Below are the code and all the weights of a small trained network. Each question names an input and a class and asks about switching units off, where a switched-off unit gives its printed mean instead of its output.

import numpy as np


def w(rows, s, z=0):
    codes = np.array(rows[::2]) - 128.0
    scale = np.full(codes.shape[1], s)
    scale[-1] = z or s
    return codes * scale


def norm(h):
    return h / np.sqrt((h * h).mean(-1, keepdims=True) + 1e-5)


def f(y):
    return np.maximum(y, 0)


def log_softmax(a):
    a = a - a.max(-1, keepdims=True)
    return a - np.log(np.exp(a).sum(-1, keepdims=True))


def net(x, mask):
    res = np.array(x, float).reshape(1, 3) / 4 @ E
    u = 0
    for l in range(2):
        y = f(norm(res) @ A[l][:, :-1].T + A[l][:, -1])
        res = res + np.where(mask[u : u + 14], y, B[l][:, -1]) @ B[l][:, :-1]
        u += 14
    return log_softmax(norm(res)[-1] @ U[:, :-1].T + U[:, -1])


A, B = {}, {}
E = w([
[217,254,128],'x0',
[153,127,15],'x1',
[72,240,127],'x2',
],0.0039)
A[0] = w([
[8,175,93,111],'L0N1',
[178,174,212,105],'L0N2',
[118,88,158,67],'L0N3',
[190,168,106,80],'L0N4',
[91,129,208,97],'L0N5',
[40,187,110,146],'L0N6',
[140,82,196,50],'L0N7',
[126,124,134,113],'L0N8',
[130,132,130,108],'L0N9',
[61,140,56,19],'L0N10',
[121,127,89,134],'L0N11',
[84,192,108,127],'L0N12',
[116,111,229,133],'L0N13',
[206,126,194,2],'L0N14',
],0.013,0.0078)
B[0] = w([
[108,181,37,245],'L0N1',
[100,54,174,224],'L0N2',
[71,120,120,156],'L0N3',
[169,152,61,198],'L0N4',
[161,187,103,203],'L0N5',
[204,206,185,252],'L0N6',
[79,200,158,173],'L0N7',
[127,127,133,129],'L0N8',
[141,129,132,128],'L0N9',
[35,134,178,163],'L0N10',
[119,92,127,180],'L0N11',
[123,126,179,217],'L0N12',
[148,225,96,248],'L0N13',
[253,42,104,154],'L0N14',
],0.028,0.0046)
A[1] = w([
[82,87,117,98],'L1N1',
[148,198,131,55],'L1N2',
[150,188,143,148],'L1N3',
[67,169,224,195],'L1N4',
[74,76,191,145],'L1N5',
[196,133,84,75],'L1N6',
[3,169,159,5],'L1N7',
[131,52,174,32],'L1N8',
[180,92,122,91],'L1N9',
[67,79,112,95],'L1N10',
[72,81,112,107],'L1N11',
[183,153,197,189],'L1N12',
[197,137,85,49],'L1N13',
[125,107,21,190],'L1N14',
],0.014,0.0029)
B[1] = w([
[195,130,154,146],'L1N1',
[111,58,92,246],'L1N2',
[114,62,125,255],'L1N3',
[71,155,196,217],'L1N4',
[203,212,116,143],'L1N5',
[117,123,61,204],'L1N6',
[3,172,171,186],'L1N7',
[83,68,101,150],'L1N8',
[72,166,114,174],'L1N9',
[204,127,162,152],'L1N10',
[205,123,159,151],'L1N11',
[143,55,124,228],'L1N12',
[118,121,60,200],'L1N13',
[161,193,207,216],'L1N14',
],0.028,0.007)
U = w([
[4,173,132,213],'0',
[140,215,18,253],'1',
[133,28,21,157],'2',
[113,39,189,24],'3',
[213,179,173,27],'4',
],0.018,0.0027)

Each question gives the input, the list of numbers given to net, and the class t.
The units are the neurons (one row each of A and B). Each row of codes is followed by its name. A weight is (code - 128) times the scale printed after its matrix; where a second scale follows, it is the last column's (A, B and U).
mask holds one flag per neuron, layer by layer. A switched-off neuron (its flag False) gives its mean, the last column of its row in B, instead of its output. The means were averaged over made-up inputs and are rounded, as every weight is.
A unit's drop is (log p(t) with every unit on - log p(t) with that unit switched off) / (log p(t) with every unit on - log p(t) with every unit switched off).
The circuit of an input: a set's keep is (log p(t) with only the set's units on - log p(t) with every unit switched off) / (log p(t) with every unit on - log p(t) with every unit switched off). Starting from the 12 units with the biggest drops (on a tie, the unit counted first), units are removed one at a time, each time the one whose removal leaves the highest keep (on an exact tie, the one counted first), for as long as the keep stays at least 0.8.
units of the circuit, in order: the units of the circuit, biggest drop first
unit that matters most: the unit with the biggest drop
top k neurons: the k neurons with the biggest drops, biggest first
k most important neurons of layer l: the k neurons of layer l with the biggest drops, biggest first
drop of u: that unit's drop, to one decimal
input [-1,-2,6], class 1: units of the circuit, in order => L0N1
input [1,-4,2], class 3: 4 most important neurons of layer 0 => L0N2, L0N4, L0N12, L0N14
input [0,7,-3], class 4: 3 most important neurons of layer 0 => L0N6, L0N13, L0N5
input [-2,1,0], class 4: 2 most important neurons of layer 0 => L0N6, L0N13
input [-7,-1,6], class 1: top 2 neurons => L0N1, L0N6
input [2,-1,-3], class 2: 3 most important neurons of layer 0 => L0N14, L0N1, L0N2
input [0,-3,6], class 1: top 3 neurons => L0N1, L0N5, L0N6
input [0,-7,5], class 1: 3 most important neurons of layer 1 => L1N14, L1N7, L1N2
input [1,3,6], class 2: 4 most important neurons of layer 1 => L1N14, L1N2, L1N3, L1N7
input [-5,0,5], class 1: 3 most important neurons of layer 0 => L0N1, L0N6, L0N2
input [2,-7,6], class 3: 3 most important neurons of layer 0 => L0N2, L0N6, L0N12
input [8,-2,-5], class 2: 2 most important neurons of layer 0 => L0N2, L0N1
input [-1,-7,5], class 1: 2 most important neurons of layer 0 => L0N13, L0N5
input [2,-4,6], class 3: unit that matters most => L0N2
input [1,-4,4], class 3: top 3 neurons => L0N2, L0N12, L0N4
input [-4,4,-2], class 4: top 2 neurons => L0N6, L0N13
input [8,2,4], class 2: 3 most important neurons of layer 0 => L0N4, L0N10, L0N7
input [-5,7,-7], class 4: drop of L0N6 => 1.0
input [-2,4,-6], class 4: drop of L0N6 => 1.0
input [7,-6,-6], class 2: unit that matters most => L0N14
input [-4,2,-6], class 4: drop of L0N6 => 0.7
input [4,-8,7], class 3: 2 most important neurons of layer 0 => L0N2, L0N6
